A =
0.75,0.00,0.56,-1.39,1.32,-0.07
-0.89,-0.39,-0.78,1.27,-1.43,-0.11
Indices start at 1.
The top-left entry is 0.75
Which number is the entry in the top-right corner?
Answer: -0.07
Which number is the entry just left of -0.11?
Answer: -1.43
The entry in the bottom-right corner: -0.11
The entry at row 2, column 1 is -0.89
Which number is the entry in row 1 and column 2?
Answer: 0.00
Which number is the entry just left of the smallest entry?
Answer: 1.27
Which number is the entry at row 2, column 3?
Answer: -0.78

W = [ 73  26 -60  23  16  -5  15]
The first entry from the left?
A: 73
The entry just left of -5 is 16
The entry just left of the centre entry: -60

Read these off the array that follows.
1) Report the third smallest entry.
2) Report the entry just right of the largest entry.
3) Report the first entry in reading order.
4) Report the first entry in the row that holds the smallest entry.
5) Report the second smallest entry.
6) Report the entry in the top-right corner.
7) Report the 4th entry in reading order.
8) Report the fourth entry from the end, reading row by row.
[[462, 408, 350, 467, 359, 269, 306, 330, 379],
 [249, 309, 305, 267, 316, 388, 419, 466, 370],
 [490, 385, 392, 413, 375, 315, 295, 353, 427],
 [548, 266, 308, 760, 274, 111, 249, 221, 403],
 [229, 347, 346, 290, 384, 400, 377, 399, 396],
 [267, 349, 378, 289, 376, 478, 411, 407, 360]]
1) 229
2) 274
3) 462
4) 548
5) 221
6) 379
7) 467
8) 478

M =
[[ 21 -47  53  -4 -11 -46 -11  -2  51   1 -35  52 -43]
 [-58 -32  27  36  40 -33 -31  45  24  -2  65  29 -24]
 [-46 -29  16 -51 -42 -29  70 -52  15  -1  63  14 -27]]
Indices start at 1.
What is the entry at row 2, column 1?
A: -58
The entry directly below the smallest entry -> -46
What is the top-right entry?
A: -43
What is the entry at row 1, column 1?
A: 21
What is the entry at row 1, column 3?
A: 53
The entry in row 3 and column 3 is 16
The entry just right of -1: 63
The entry just right of 70 is -52
What is the entry just right of the centre entry?
A: 45
The top entry of the column that holds the largest entry -> -11
What is the entry just left of 45?
A: -31
The entry just right of 53 -> -4
What is the entry in row 1 and column 2?
A: -47
What is the entry just right of 16?
A: -51
What is the entry at row 3, column 2?
A: -29
What is the bottom-right entry?
A: -27
What is the bottom entry of the column that holds the largest entry?
A: 70

Questions about the table below. Rows and columns are numbered from 1.
1) The entry directly below 46?
2) The largest entry?
3) The top-right entry?
4) The entry just left of the smallest entry?
5) The entry in row 1 and column 2?
6) The entry just right of the largest entry?
7) The entry directly above -50?
8) The entry at row 1, column 1?
[[-3, -5, -41, 47, 70, 47, -15, -22, 0, 71, -17, -29, -40, 68],
 [-24, -18, 9, 77, 54, 43, 55, -22, 21, 74, 24, -48, -18, 74],
 [11, 27, 15, 26, 37, -33, -35, -76, -24, -22, -63, -18, 19, -50],
 [39, 39, 17, -22, -19, -42, 12, -24, -14, -56, -51, 29, 54, -47],
 [17, 25, 6, 10, -12, -14, -2, -37, -24, -31, -58, -3, 57, -42],
 [38, -26, 5, 46, -22, 13, -12, -37, -35, -10, -41, -18, 38, -23],
 [3, -15, -9, -20, -54, -51, -23, 22, -6, -33, -33, 45, 53, -1],
 [13, 18, -46, 5, 31, 49, -37, 12, 22, 25, 28, -7, -66, 35],
 [54, 36, -57, -19, 26, -3, -73, -28, 19, -32, 17, 34, -15, -71]]
1) -20
2) 77
3) 68
4) -35
5) -5
6) 54
7) 74
8) -3
